Here is a tiny trained network, its code and every weight. The questions are about switching its units off for an input and a class, where a switched-off unit gives its printed mean instead of its output.

import numpy as np


def w(rows, s, z=0):
    codes = np.array(rows[::2]) - 128.0
    scale = np.full(codes.shape[1], s)
    scale[-1] = z or s
    return codes * scale


def norm(h):
    return h / np.sqrt((h * h).mean(-1, keepdims=True) + 1e-5)


def f(y):
    return np.maximum(y, 0)


def log_softmax(a):
    a = a - a.max(-1, keepdims=True)
    return a - np.log(np.exp(a).sum(-1, keepdims=True))


def net(x, mask):
    res = np.array(x, float).reshape(1, 7) / 4 @ E
    u = 0
    for l in range(3):
        y = f(norm(res) @ A[l][:, :-1].T + A[l][:, -1])
        res = res + np.where(mask[u : u + 14], y, B[l][:, -1]) @ B[l][:, :-1]
        u += 14
    return log_softmax(norm(res)[-1] @ U[:, :-1].T + U[:, -1])


A, B = {}, {}
E = w([
[149,109,170,179,143,204,91,158,81,173],'x0',
[125,98,75,86,124,86,170,253,74,159],'x1',
[128,132,127,127,134,127,125,130,128,127],'x2',
[49,131,194,80,140,146,165,133,107,106],'x3',
[125,129,125,129,126,128,128,126,127,130],'x4',
[103,60,72,170,170,167,147,113,110,56],'x5',
[131,126,129,123,127,129,125,129,131,127],'x6',
],0.0041)
A[0] = w([
[125,93,162,137,170,196,99,126,59,177,28],'0.n1',
[15,137,232,117,158,182,146,88,201,118,116],'0.n2',
[252,115,43,187,100,87,51,139,118,184,42],'0.n3',
[34,160,150,89,154,191,151,138,154,142,4],'0.n4',
[31,106,212,52,158,169,203,187,109,167,47],'0.n5',
[157,162,167,101,80,52,117,209,115,166,124],'0.n6',
[100,44,122,182,154,173,165,102,65,18,64],'0.n7',
[106,50,76,162,173,207,127,133,118,86,49],'0.n8',
[140,194,209,119,73,101,79,69,147,169,128],'0.n9',
[150,118,119,116,128,176,100,186,5,170,149],'0.n10',
[162,128,213,181,133,227,36,109,53,192,71],'0.n11',
[107,173,236,117,48,104,77,166,133,191,36],'0.n12',
[140,190,125,51,159,123,129,75,215,44,162],'0.n13',
[119,152,92,75,133,69,189,156,184,122,126],'0.n14',
],0.0036)
B[0] = w([
[109,179,143,193,94,186,172,182,183,69,171],'0.n1',
[192,103,139,148,109,95,61,124,23,92,222],'0.n2',
[211,198,133,133,46,120,139,105,2,46,199],'0.n3',
[140,168,162,159,71,127,113,144,22,62,144],'0.n4',
[203,165,118,155,71,110,91,122,14,66,226],'0.n5',
[110,128,64,97,198,193,169,77,135,153,224],'0.n6',
[127,202,77,76,165,195,152,111,132,136,215],'0.n7',
[130,182,69,87,170,190,161,110,135,135,188],'0.n8',
[112,117,56,88,202,186,142,96,132,141,211],'0.n9',
[95,113,181,145,124,127,133,211,202,122,251],'0.n10',
[96,183,171,214,105,142,190,176,217,115,245],'0.n11',
[151,196,63,66,199,216,199,111,136,145,185],'0.n12',
[61,108,94,172,85,106,152,88,145,143,223],'0.n13',
[63,139,134,170,106,105,147,145,148,111,213],'0.n14',
],0.0044,0.0035)
A[1] = w([
[104,88,79,132,168,158,138,104,117,98,115],'1.n1',
[227,122,93,158,120,126,83,86,165,137,123],'1.n2',
[136,89,86,101,210,170,133,126,147,97,79],'1.n3',
[189,2,211,64,147,141,49,46,175,172,1],'1.n4',
[124,40,187,42,174,108,143,154,120,173,30],'1.n5',
[85,140,91,161,101,152,131,136,105,73,140],'1.n6',
[111,104,173,167,160,122,78,58,153,124,93],'1.n7',
[127,46,125,82,96,103,45,129,128,145,59],'1.n8',
[67,86,107,128,103,48,129,67,154,115,113],'1.n9',
[152,150,155,56,141,125,110,107,131,191,101],'1.n10',
[140,175,156,73,148,119,129,116,160,206,95],'1.n11',
[69,118,226,68,155,143,149,116,108,127,128],'1.n12',
[146,177,166,204,161,167,115,43,150,122,120],'1.n13',
[134,87,105,107,159,86,184,254,92,157,111],'1.n14',
],0.0057,0.0089)
B[1] = w([
[147,181,114,105,130,140,131,144,121,170,179],'1.n1',
[118,138,135,123,110,123,116,153,40,85,179],'1.n2',
[162,190,83,95,172,179,162,84,113,165,147],'1.n3',
[158,142,1,36,94,84,106,28,70,219,128],'1.n4',
[82,91,24,77,69,96,55,12,101,175,128],'1.n5',
[152,148,136,112,151,110,138,90,135,179,254],'1.n6',
[111,74,122,71,85,95,86,150,137,166,152],'1.n7',
[162,208,185,141,71,77,73,158,77,93,128],'1.n8',
[139,143,163,178,152,121,161,197,164,136,191],'1.n9',
[129,137,56,133,168,168,136,80,118,121,141],'1.n10',
[133,142,62,119,201,183,172,89,107,131,150],'1.n11',
[203,148,90,174,115,120,108,123,92,89,170],'1.n12',
[99,55,135,77,119,124,114,147,122,161,240],'1.n13',
[101,63,160,109,107,137,59,56,157,146,250],'1.n14',
],0.0069,0.0047)
A[2] = w([
[72,80,140,98,132,128,47,122,125,127,126],'2.n1',
[129,147,132,146,128,83,177,160,205,95,79],'2.n2',
[103,154,150,155,142,69,175,130,185,127,70],'2.n3',
[138,122,182,192,166,138,159,188,171,146,90],'2.n4',
[101,94,176,187,215,111,43,219,129,56,2],'2.n5',
[146,130,191,198,152,158,126,167,164,162,103],'2.n6',
[128,52,158,85,107,115,89,108,154,153,102],'2.n7',
[159,163,136,136,99,95,101,144,46,33,121],'2.n8',
[148,165,111,123,159,106,132,114,118,160,98],'2.n9',
[102,162,145,152,129,78,179,152,181,140,67],'2.n10',
[125,113,177,195,144,156,142,186,169,130,87],'2.n11',
[127,129,113,124,139,55,191,120,182,109,96],'2.n12',
[158,174,96,112,187,165,174,117,160,152,92],'2.n13',
[184,177,128,176,191,147,255,136,119,79,118],'2.n14',
],0.0075,0.0076)
B[2] = w([
[154,90,163,134,138,70,146,137,187,144,224],'2.n1',
[64,187,136,185,65,157,38,215,172,45,169],'2.n2',
[92,189,86,200,73,175,53,208,121,57,171],'2.n3',
[54,196,110,172,71,99,52,173,172,48,190],'2.n4',
[37,211,41,66,206,254,213,50,114,176,139],'2.n5',
[92,178,55,124,100,92,136,142,136,65,208],'2.n6',
[92,60,166,82,129,105,98,158,194,183,208],'2.n7',
[204,103,229,217,144,56,213,91,49,85,218],'2.n8',
[114,134,129,134,165,153,128,147,165,121,160],'2.n9',
[102,141,94,178,90,161,80,175,164,74,170],'2.n10',
[83,198,66,191,73,82,64,177,169,42,193],'2.n11',
[135,190,144,167,106,188,95,170,93,96,193],'2.n12',
[129,186,59,63,195,166,180,76,107,167,225],'2.n13',
[130,43,146,89,110,117,91,131,186,185,253],'2.n14',
],0.0073,0.0047)
U = w([
[126,212,22,35,226,217,183,64,135,185,8],'0',
[55,217,102,218,47,138,54,219,202,29,79],'1',
[97,8,189,68,118,66,85,129,229,212,174],'2',
[227,132,212,210,124,70,199,80,22,72,197],'3',
],0.011,0.0016)

Each question gives the input, the list of numbers given to net, and the class t.
The units are the neurons (one row each of A and B). Each row of codes is followed by its name. A weight is (code - 128) times the scale printed after its matrix; where a second scale follows, it is the last column's (A, B and U).
mask holds one flag per neuron, layer by layer. A switched-off neuron (its flag False) gives its mean, the last column of its row in B, instead of its output. The means were averaged over made-up inputs and are rounded, as every weight is.
A unit's drop is (log p(t) with every unit on - log p(t) with that unit switched off) / (log p(t) with every unit on - log p(t) with every unit switched off).
The circuit of an input: a set's keep is (log p(t) with only the set's units on - log p(t) with every unit switched off) / (log p(t) with every unit on - log p(t) with every unit switched off). Starting from the 12 units with the biggest drops (on a tie, the unit counted first), units are removed one at a time, each time the one whose removal leaves the highest keep (on an exact tie, the one counted first), for as long as the keep stays at least 0.8.
units of the circuit, in order: the units of the circuit, biggest drop first
top k neurons: the k neurons with the biggest drops, biggest first
top k neurons in layer l: the k neurons of layer l with the biggest drops, biggest first
drop when u is switched off: that unit's drop, to one decimal
input [5,-6,3,0,7,5,-7], class 2: units of the circuit, in order : 1.n13; 2.n1
input [-7,-8,-8,6,-7,-2,6], class 2: top 2 neurons : 1.n7; 0.n2
input [7,-8,4,4,1,-4,2], class 2: units of the circuit, in order : 1.n13
input [3,-8,7,-8,-5,7,-6], class 2: units of the circuit, in order : 1.n13; 1.n7; 2.n1
input [-4,7,-1,8,8,0,0], class 3: units of the circuit, in order : 0.n5; 2.n8
input [-5,1,3,-7,2,-6,-6], class 3: top 2 neurons : 0.n3; 1.n2
input [2,-1,-6,-2,2,2,-6], class 0: units of the circuit, in order : 0.n8; 2.n13
input [-5,-6,1,-2,8,-6,1], class 0: top 2 neurons in layer 0 : 0.n9; 0.n12
input [5,8,1,-7,-5,2,0], class 2: top 3 neurons : 1.n14; 0.n10; 0.n5
input [-7,-7,-7,4,-4,-7,-8], class 0: top 2 neurons : 0.n9; 0.n12
input [-3,-8,3,-2,5,8,1], class 0: top 2 neurons : 0.n7; 1.n14
input [-6,-8,-5,-1,-2,-2,0], class 2: top 2 neurons : 1.n13; 1.n7
input [1,0,6,-2,-4,2,-7], class 0: top 3 neurons in layer 0 : 0.n8; 0.n5; 0.n2
input [4,6,4,-2,-6,-6,-6], class 0: top 3 neurons : 0.n6; 0.n12; 1.n11
input [-2,8,-8,4,0,-2,3], class 2: top neuron : 1.n14
input [-3,7,1,-2,6,-6,6], class 2: top 4 neurons : 1.n14; 0.n7; 0.n14; 0.n8
input [-4,6,-4,7,6,-5,6], class 3: top 2 neurons in layer 1 : 1.n12; 1.n13
input [3,1,-8,0,3,3,-6], class 0: top 2 neurons in layer 1 : 1.n9; 1.n3
input [-3,4,-2,-4,7,8,-6], class 0: drop when 1.n8 is switched off : 0.0
input [-1,5,-6,-3,5,2,4], class 2: drop when 1.n14 is switched off : 0.6
input [-4,5,-8,-7,2,5,4], class 3: drop when 0.n3 is switched off : 0.9
input [-1,-1,-4,7,7,5,5], class 3: top neuron : 0.n2
